Here is a tiny trained network, its code and every weight. The questions are about switching its units off for an input and a target symbol, where a switched-off unit gives its printed mean instead of its output.

import numpy as np


def w(rows, s, z=0):
    codes = np.array(rows[::2]) - 128.0
    scale = np.full(codes.shape[1], s)
    scale[-1] = z or s
    return codes * scale


def f(y):
    return np.maximum(y, 0)


def softmax(a):
    e = np.exp(a - a.max(-1, keepdims=True))
    return e / e.sum(-1, keepdims=True)


def log_softmax(a):
    a = a - a.max(-1, keepdims=True)
    return a - np.log(np.exp(a).sum(-1, keepdims=True))


def net(x, mask):
    ids = ['δημξστ'.index(c) for c in x.split()]
    T = len(ids)
    res = E[ids] + P[:T]
    u = 0
    for l in range(3):
        q, k, v = (res @ M[l].T for M in (Q, K, V))
        z = softmax(np.where(np.tri(T) > 0, q @ k.T / 2**0.5, -1e9)) @ v
        res = res + np.where(mask[u], z, O[l][:, -1]) @ O[l][:, :-1]
        u += 1
        y = f(res @ A[l][:, :-1].T + A[l][:, -1])
        res = res + np.where(mask[u : u + 12], y, B[l][:, -1]) @ B[l][:, :-1]
        u += 12
    return log_softmax(res[-1] @ U[:, :-1].T + U[:, -1])


Q, K, V, O, A, B = {}, {}, {}, {}, {}, {}
E = w([
[123,191,214,211,81,178,104,85],'δ',
[170,4,139,181,147,59,139,130],'η',
[198,86,88,76,80,107,106,48],'μ',
[77,87,126,108,139,203,74,161],'ξ',
[144,140,208,134,159,151,195,84],'σ',
[160,156,82,119,148,102,148,229],'τ',
],0.014)
P = w([
[199,207,112,186,225,49,2,129],'0',
[172,147,90,148,199,81,78,105],'1',
[195,141,84,158,169,125,107,122],'2',
[195,139,77,162,142,158,129,135],'3',
[191,145,86,159,122,176,134,153],'4',
[183,150,92,167,97,185,143,165],'5',
[182,149,89,173,71,201,157,165],'6',
[184,156,96,167,51,205,165,174],'7',
],0.0051)
Q[0] = w([
[164,100,176,176,124,141,254,122],'0.h0',
[97,90,63,87,211,59,82,160],'0.h0',
],0.0065)
K[0] = w([
[113,106,164,149,254,185,146,147],'0.h0',
[182,89,58,178,101,26,124,131],'0.h0',
],0.0068)
V[0] = w([
[175,148,139,138,111,14,203,96],'0.h0',
[136,183,170,196,116,100,255,112],'0.h0',
],0.0053)
O[0] = w([
[3,136,26,164,155,53,186,109,251],'0.h0',
[35,189,90,171,202,33,139,96,161],'0.h0',
],0.0067,0.0017)
A[0] = w([
[119,141,131,176,159,109,121,102,122],'0.n0',
[125,74,125,173,115,85,113,133,115],'0.n1',
[2,143,134,123,160,72,138,92,102],'0.n2',
[153,129,78,179,171,80,177,205,254],'0.n3',
[160,49,126,158,144,161,171,171,155],'0.n4',
[93,163,140,120,203,116,225,69,119],'0.n5',
[99,52,110,117,176,127,146,115,35],'0.n6',
[150,95,63,130,137,73,91,101,191],'0.n7',
[40,195,126,190,148,112,138,88,153],'0.n8',
[149,130,176,110,181,162,145,92,173],'0.n9',
[48,171,137,125,178,73,187,101,67],'0.n10',
[107,153,168,156,106,139,90,159,113],'0.n11',
],0.0073,0.002)
B[0] = w([
[155,172,113,156,91,64,139,145,179],'0.n0',
[152,152,230,112,147,119,182,51,176],'0.n1',
[58,90,145,162,144,215,85,117,166],'0.n2',
[125,161,107,119,148,88,219,192,238],'0.n3',
[54,159,184,128,165,140,200,181,198],'0.n4',
[101,220,132,143,124,134,174,97,203],'0.n5',
[120,162,137,152,147,60,165,170,153],'0.n6',
[223,107,111,110,123,104,159,81,253],'0.n7',
[165,211,11,151,2,164,147,152,206],'0.n8',
[125,201,201,170,143,152,126,110,177],'0.n9',
[105,191,77,70,61,184,191,139,180],'0.n10',
[180,114,73,165,119,93,93,122,157],'0.n11',
],0.0061,0.0048)
Q[1] = w([
[151,146,24,75,89,145,99,205],'1.h0',
[138,2,6,53,164,84,122,108],'1.h0',
],0.007)
K[1] = w([
[141,140,20,109,116,208,109,160],'1.h0',
[125,3,94,110,152,144,37,127],'1.h0',
],0.0061)
V[1] = w([
[75,114,222,244,214,96,197,254],'1.h0',
[218,131,126,136,96,31,155,98],'1.h0',
],0.0053)
O[1] = w([
[204,150,143,2,177,186,67,86,71],'1.h0',
[61,171,87,80,143,149,184,103,254],'1.h0',
],0.008,0.0055)
A[1] = w([
[171,128,129,64,134,221,129,138,166],'1.n0',
[190,139,184,124,113,120,50,32,168],'1.n1',
[184,212,137,26,163,162,121,98,170],'1.n2',
[202,178,128,129,126,110,54,97,203],'1.n3',
[31,130,41,73,132,159,187,99,195],'1.n4',
[108,99,196,127,182,147,76,152,159],'1.n5',
[174,145,93,95,120,185,52,32,102],'1.n6',
[44,175,85,137,93,109,143,207,109],'1.n7',
[109,179,229,141,174,119,192,70,204],'1.n8',
[142,197,131,166,88,190,65,195,230],'1.n9',
[116,158,41,81,161,87,206,134,252],'1.n10',
[2,140,100,160,106,147,138,166,129],'1.n11',
],0.0058,0.0024)
B[1] = w([
[81,137,143,173,98,190,168,174,154],'1.n0',
[140,2,87,97,225,118,103,115,149],'1.n1',
[92,176,118,137,62,177,185,139,189],'1.n2',
[134,43,73,133,185,83,133,79,154],'1.n3',
[181,225,215,116,51,154,111,157,208],'1.n4',
[155,145,173,180,129,103,79,244,136],'1.n5',
[181,108,181,179,213,91,63,129,144],'1.n6',
[176,83,91,46,213,153,106,62,183],'1.n7',
[233,108,125,111,137,159,160,26,193],'1.n8',
[158,87,57,207,133,122,142,143,181],'1.n9',
[199,147,62,132,106,60,181,185,247],'1.n10',
[171,70,142,67,184,184,86,141,175],'1.n11',
],0.0054,0.011)
Q[2] = w([
[163,127,72,180,107,175,171,195],'2.h0',
[1,138,216,76,195,130,69,98],'2.h0',
],0.0059)
K[2] = w([
[81,124,205,150,133,77,68,191],'2.h0',
[214,132,96,181,115,80,146,2],'2.h0',
],0.0061)
V[2] = w([
[24,116,206,166,168,217,86,111],'2.h0',
[196,87,112,185,78,149,191,3],'2.h0',
],0.0052)
O[2] = w([
[205,125,124,99,83,132,72,154,9],'2.h0',
[2,163,160,96,149,158,71,226,168],'2.h0',
],0.0096,0.014)
A[2] = w([
[100,154,134,105,51,118,157,126,98],'2.n0',
[124,123,85,140,170,163,89,174,188],'2.n1',
[103,192,148,127,147,208,147,132,41],'2.n2',
[128,151,124,170,120,134,59,116,29],'2.n3',
[140,59,132,134,168,108,168,84,38],'2.n4',
[107,152,195,130,156,201,143,110,103],'2.n5',
[171,81,165,80,234,92,118,119,103],'2.n6',
[84,106,201,24,213,125,128,167,177],'2.n7',
[165,103,153,98,2,179,112,139,156],'2.n8',
[139,155,184,131,130,129,143,200,142],'2.n9',
[174,153,148,100,125,111,140,84,121],'2.n10',
[91,133,66,169,86,87,98,190,250],'2.n11',
],0.0086,0.0019)
B[2] = w([
[75,159,165,135,93,140,99,187,199],'2.n0',
[174,84,114,143,119,77,145,135,161],'2.n1',
[152,99,71,142,153,80,70,141,254],'2.n2',
[137,107,151,145,138,74,156,141,144],'2.n3',
[93,115,75,65,132,160,123,105,203],'2.n4',
[144,91,56,120,136,75,61,143,208],'2.n5',
[74,133,147,179,84,145,3,218,174],'2.n6',
[137,132,235,145,153,47,156,140,173],'2.n7',
[37,213,239,49,183,234,173,117,166],'2.n8',
[72,145,62,95,206,101,94,92,174],'2.n9',
[157,80,137,186,91,124,117,152,187],'2.n10',
[214,133,166,168,96,158,169,169,207],'2.n11',
],0.0076,0.0094)
U = w([
[178,112,88,101,150,149,220,49,137],'δ',
[102,116,160,90,167,237,139,109,249],'η',
[126,150,197,123,169,69,145,87,18],'μ',
[96,179,86,91,109,130,83,107,53],'ξ',
[188,2,83,188,106,40,79,173,132],'σ',
[116,245,219,156,48,193,185,149,151],'τ',
],0.0064,0.0018)

Each question gives the input, a string of symbols that net reads in full, and the target symbol t.
The units are the heads (2 rows each of Q, K, V and O) and the neurons (one row each of A and B). Each row of codes is followed by its name. A weight is (code - 128) times the scale printed after its matrix; where a second scale follows, it is the last column's (O, A, B and U).
mask holds one flag per unit, layer by layer, with each layer's heads first. A switched-off unit (its flag False) gives its mean, the last column of its rows in O or B, instead of its output. The means were averaged over made-up inputs and are rounded, as every weight is.
A unit's drop is (log p(t) with every unit on - log p(t) with that unit switched off) / (log p(t) with every unit on - log p(t) with every unit switched off).
The circuit of an input: a set's keep is (log p(t) with only the set's units on - log p(t) with every unit switched off) / (log p(t) with every unit on - log p(t) with every unit switched off). Starting from the 12 units with the biggest drops (on a tie, the unit counted first), units are removed one at a time, each time the one whose removal leaves the highest keep (on an exact tie, the one counted first), for as long as the keep stays at least 0.8.
circuit, biggest first: the units of the circuit, biggest drop first
most important unit: the unit with the biggest drop
top k neurons: the k neurons with the biggest drops, biggest first
top k neurons in layer l: the k neurons of layer l with the biggest drops, biggest first
drop when u is switched off: that unit's drop, to one decimal
input μ τ σ ξ μ ξ δ, target η: circuit, biggest first -> [0.h0; 1.n1; 1.h0]
input δ τ δ μ σ, target δ: most important unit -> 2.h0
input η δ δ ξ μ, target σ: circuit, biggest first -> [2.n10; 0.n7; 2.h0]
input η τ ξ μ σ η δ η, target τ: top 3 neurons -> [0.n1; 0.n4; 1.n10]
input ξ σ δ, target σ: top 3 neurons -> [1.n1; 1.n6; 1.n3]
input μ ξ μ ξ δ μ σ, target η: top 4 neurons -> [2.n8; 1.n8; 1.n2; 1.n10]
input η ξ ξ η σ, target η: top 3 neurons -> [1.n2; 1.n0; 1.n8]
input σ μ μ ξ, target σ: top 2 neurons in layer 2 -> [2.n1; 2.n8]
input σ μ ξ ξ μ, target η: top 2 neurons in layer 1 -> [1.n10; 1.n9]
input τ σ ξ η η, target δ: top 4 neurons -> [1.n2; 0.n1; 0.n4; 0.n3]
input δ τ μ δ δ, target δ: top 2 neurons -> [1.n9; 0.n8]
input σ μ μ μ μ η η, target μ: top 3 neurons -> [2.n7; 0.n1; 0.n4]
input ξ σ σ μ μ σ τ, target σ: top 3 neurons in layer 0 -> [0.n5; 0.n1; 0.n9]
input η μ η μ ξ, target σ: most important unit -> 1.n10
input τ σ η, target δ: top 3 neurons -> [1.n8; 0.n3; 1.n2]
input σ τ τ μ μ σ σ, target δ: top 2 neurons -> [1.n8; 0.n3]
input μ η η ξ μ ξ η η, target η: top 2 neurons -> [2.n8; 0.n4]
input τ δ ξ σ, target σ: top 2 neurons in layer 0 -> [0.n9; 0.n8]
input η δ μ η ξ η, target τ: top 2 neurons in layer 1 -> [1.n10; 1.n2]
input ξ δ τ μ ξ μ, target η: top neuron in layer 0 -> [0.n8]
input μ η δ ξ σ, target σ: top 2 neurons in layer 2 -> [2.n5; 2.n2]
input μ ξ σ η η μ ξ δ, target η: top 3 neurons -> [2.n8; 1.n10; 1.n2]
input η μ μ μ η ξ ξ η, target η: top 2 neurons in layer 0 -> [0.n4; 0.n1]
input σ σ η σ, target ξ: drop when 0.h0 is switched off -> 0.2
input δ ξ μ, target σ: drop when 1.h0 is switched off -> 0.3
